Table B holds the same points as the rows below, measured another way and shuffled. Each row below is followed by which row of B it is.
(in the rows, 128 means zero)
B, 54 x 17:
[[110 119 140 120 132 106 127 111 172 135 120 134  97 194 119 135 145]
 [137 167  91 122 123 149 121  92  97 143 121 170 125 155 157 122 150]
 [122 100 138 145 113 121 136 170 124 121 132  81 103 120 126 126 114]
 [103 194 143 137 225 115  78 161 104 131 184  92 166   4  99 147 121]
 [146 134 129 123 111 145 134 102 149 135 112 168 140 162 148 131 136]
 [131 114 160 134 135 115 140 158 154 127 135  96 126 118 113 134 119]
 [ 98 106 183 139 178  84 108 182 183 118 159  66 122  84  87 154 112]
 [150 106 103 131  71 158 147 105 130 135  96 169 113 196 165 121 131]
 [117  95 147 143 129 117 123 175 145 119 136  84 117 105 120 138 106]
 [140  62 162 149  91 127 147 187 161 115 115  86 120 128 132 136  97]
 [123  85 187 143 156 109 110 190 193 109 146  90 153  74 104 158  93]
 [102 109 150 146 164 108  99 178 147 116 153  93 126  75 110 148 110]
 [142  84 170 132 115 117 145 149 186 121 124 118 129 152 117 142 114]
 [110 134 140 140 161 118 111 169 122 124 152  89 133  71 115 138 115]
 [149 118  89 124  69 154 155  90 108 138  96 172 107 213 166 109 145]
 [149  72 107 129  47 146 165 102 138 133  81 165  94 242 164 117 134]
 [147 115 104 123  76 150 151  93 128 133  95 169 108 210 162 119 140]
 [126  98 161 140 128 115 131 172 153 120 137  81 125 102 114 138 109]
 [129  83 155 139 114 111 141 172 160 121 129  84 112 136 116 137 111]
 [140  77 164 148 101 127 146 180 163 119 122  90 134 117 124 138  99]
 [136 160 106 123 128 148 122  97 117 138 123 164 134 148 149 124 142]
 [122  74 161 143 116 110 142 174 162 118 127  79 108 140 110 133 111]
 [110 176 135 130 190 107 110 141 111 135 168  90 128  73 102 131 138]
 [107  97 161 145 166 101  98 185 167 112 151  92 134  71 106 154 100]
 [146  71 228 137 155 104 130 196 234 109 146  78 169  77  83 164  89]
 [ 93  90 189 139 181  78 104 190 201 115 159  61 115  89  74 158 107]
 [116 126 111 125 114 126 129 104 137 138 114 147  94 194 142 129 145]
 [126 100 140 146 118 125 133 172 130 120 135  84 114 109 125 132 113]
 [154  90 124 136  72 153 152 126 140 129 101 150 120 186 159 125 121]
 [115  91 185 135 153  97 125 183 188 115 147  71 126  99  94 148 105]
 [109 131 140 137 153 112 120 164 123 126 150  77 116  91 113 133 123]
 [127 162 108 122 139 137 119  94 119 141 125 160 121 155 139 125 147]
 [119 115 169 141 160 108 115 179 159 120 152  75 138  74 102 145 111]
 [109 114 156 145 161 112 106 181 151 122 148  92 133  71 114 147 103]
 [148 121  96 123  76 158 147  97 119 134  96 174 117 196 169 118 140]
 [109 147 144 136 165 113 111 164 124 128 160  80 129  73 108 136 124]
 [157 128  98 125  78 165 149  91 112 133  96 180 129 184 169 116 139]
 [104 118 161 139 160  99 114 176 150 121 151  73 117  90 101 141 114]
 [139 103 125 142  96 138 148 146 119 127 121 116 118 143 143 122 119]
 [124 151 126 120 139 130 128  98 135 138 123 154 121 166 130 129 148]
 [168 135  82 130  61 182 152  84  92 137  92 194 139 181 183 114 137]
 [140 100 115 128  78 148 146 108 143 132  95 162 108 207 160 123 132]
 [141 142  92 131  99 151 133  95 106 138 113 167 119 169 164 121 143]
 [145 102 135 144 110 138 140 170 126 118 127  99 136 102 135 129 108]
 [160 121  94 115  42 159 185  78  97 141  82 154 101 231 161  92 153]
 [ 98 126 145 139 169  98 112 172 135 127 156  65 104  91 102 134 122]
 [153 127 106 133  86 161 140 102 118 134 103 171 133 169 164 121 131]
 [ 90 154 170 137 219  88  81 175 157 122 180  74 141  34  83 153 117]
 [141 115 134 136 113 138 139 146 131 129 125 118 130 127 132 125 122]
 [109 142 108 145 138 123 129 149  85 136 146  85  97 108 127 121 134]
 [113 114 138 125 121 113 127 119 165 132 119 131  96 184 125 132 139]
 [ 99 142 166 133 197  89 101 174 153 126 168  63 126  60  87 147 123]
 [142 122 107 123  91 142 142 100 134 136 102 166 113 192 153 122 142]
 [136 135 115 121 111 139 133  99 138 137 110 162 120 178 149 126 140]]
Rows of B count from 0, top down.

[ 50 146  73 150 143 110 113 125 139 138 141 130 112 128 161 124 123 118
 153 119] -> 9
[ 93 120  93 136 155 115 117 119 135 125 135 126 126 122 147 130 127 118
 163 118] -> 8
[ 89 133  81 134 137 121 125 124 123 128 141 123 121 117 148 129 125 122
 145 127] -> 18
[140  70 140 112 158 127 134 122 138 128 134 125 134 126 124 136 129 125
 183 126] -> 35
[123  90  99 124 160 122 130 120 127 121 136 121 133 113 135 133 128 121
 164 123] -> 37
[162 142 179 117 103 141 127 131 130 128 121 131 126 132 124 124 127 132
 109 126] -> 1
[182  58 165  98 148 140 145 124 131 127 132 122 140 120 107 138 131 131
 173 133] -> 22
[118  92 109 135 177 113 122 123 144 129 128 125 130 130 152 135 128 121
 172 114] -> 33
[ 92 118 111 130 144 120 117 119 133 129 136 128 125 124 142 129 127 119
 169 121] -> 27
[118 100  87 140 189 110 122 123 137 125 128 122 130 124 154 135 127 119
 165 112] -> 23
[129  82  75 127 171 117 140 126 125 120 136 116 131 109 139 138 126 124
 155 123] -> 6
[113 196 124 135  81 135 121 133 115 127 128 129 114 123 137 117 124 129
  76 130] -> 16
[ 88 201 137 124  45 146 122 129 109 128 138 137 115 121 114 112 127 129
  76 145] -> 44
[ 82 186 111 146  99 122 113 131 136 135 131 132 109 132 158 119 123 124
 110 120] -> 28
[114  77 107 127 163 116 134 126 141 132 135 124 126 129 138 136 125 127
 176 124] -> 32
[193   4 193 103 188 125 141 126 162 135 120 126 146 146 116 146 131 132
 218 119] -> 3
[ 96 145 122 132 120 128 115 123 135 135 133 131 122 130 142 125 128 121
 150 124] -> 38
[139 162 133 128 101 134 131 136 121 127 127 127 118 122 133 123 124 132
  81 127] -> 53
[127  80 134 122 164 121 124 121 144 130 128 127 133 130 134 136 129 122
 184 120] -> 13
[105  98  69 133 155 115 140 129 126 128 142 119 121 114 143 134 123 126
 150 127] -> 29
[136 150 140 133  99 129 137 143 134 138 127 129 114 135 136 125 121 138
  91 129] -> 4
[136  92 106 116 158 128 131 116 115 114 136 119 137 105 128 132 130 119
 165 125] -> 45
[ 96  94  78 148 178 102 132 133 149 139 133 124 119 136 160 136 122 127
 160 117] -> 10
[146 167  82 128 106 136 141 133  91 108 132 115 122  93 136 123 124 129
  59 130] -> 0
[113 127 128 129 124 128 123 127 139 138 132 130 122 133 139 128 126 126
 147 126] -> 48
[102 200 106 142  93 129 117 132 121 126 128 128 112 121 151 117 123 125
  77 122] -> 41
[ 64 128  84 145 140 110 119 127 145 140 139 130 114 133 156 129 123 122
 161 121] -> 19
[ 83 140  65 139 135 121 122 121 116 123 141 122 123 108 147 126 126 117
 139 125] -> 21
[113 110 107 127 132 126 133 128 132 134 136 125 123 124 140 131 126 126
 144 129] -> 5
[ 98 106 101 131 146 118 128 125 136 133 138 126 123 125 141 131 125 123
 165 125] -> 17
[152  51 118 111 170 126 146 124 128 121 136 118 137 113 121 140 128 127
 172 128] -> 51
[112 203 133 134  77 138 117 129 113 125 127 131 116 121 135 115 125 127
  81 129] -> 14
[114 191 137 136  88 133 116 132 127 130 125 133 115 130 143 117 124 128
  87 122] -> 34
[134 167 159 126 102 137 121 132 128 128 123 131 121 128 135 120 126 129
 107 124] -> 42
[135 169  86 130 114 133 133 129 104 111 133 118 123  99 141 122 126 125
  74 127] -> 50
[126  91 124 118 151 127 127 118 131 122 135 124 133 118 130 132 129 121
 172 124] -> 30
[155 135 165 121 110 136 130 135 135 133 123 130 123 134 129 126 125 132
 107 125] -> 20
[116 178 154 136  82 132 120 136 134 138 125 135 112 140 138 118 123 132
  93 126] -> 36
[173  38 122 115 194 120 147 125 135 121 128 116 142 119 127 143 129 128
 177 121] -> 47
[ 80 237  82 147  78 133 107 127 108 122 129 131 110 116 152 110 125 122
  65 122] -> 15
[ 85  74  61 146 159 100 157 149 150 155 146 121 106 140 153 140 115 140
 150 132] -> 24
[105 144  79 139 123 120 138 138 132 137 137 123 113 124 149 128 121 131
 113 129] -> 12
[ 91 127 104 130 139 123 113 115 128 124 137 128 127 117 142 126 129 115
 167 121] -> 2
[140 179 108 126 104 138 125 127 102 110 128 122 124 102 137 119 127 124
  76 125] -> 26
[114 163 152 134 100 127 117 135 147 139 124 136 115 143 146 121 123 129
 114 121] -> 46
[109 180 178 137  80 131 111 136 153 146 122 142 111 155 140 117 124 131
 110 122] -> 40
[125  96  47 134 180 114 142 124 114 113 136 112 130 101 147 136 126 121
 142 121] -> 25
[ 85 113 128 133 141 122 115 124 153 141 135 134 120 141 145 130 126 121
 180 121] -> 43
[124 182 126 132  92 135 125 133 115 126 128 128 116 121 138 119 124 130
  79 127] -> 52
[101 197 121 142  93 129 113 133 127 131 127 132 111 129 148 116 123 126
  87 121] -> 7
[167 135 157 118 105 141 137 134 118 123 124 125 127 121 122 126 127 134
  95 129] -> 31
[159 139 137 122  99 140 140 135 112 123 127 124 123 116 122 125 125 135
  84 132] -> 39
[126 100 102 134 181 115 120 119 137 123 127 123 133 123 148 134 129 118
 170 112] -> 11
[137 108 146 110 137 139 117 109 123 118 132 126 141 111 123 129 134 115
 178 124] -> 49
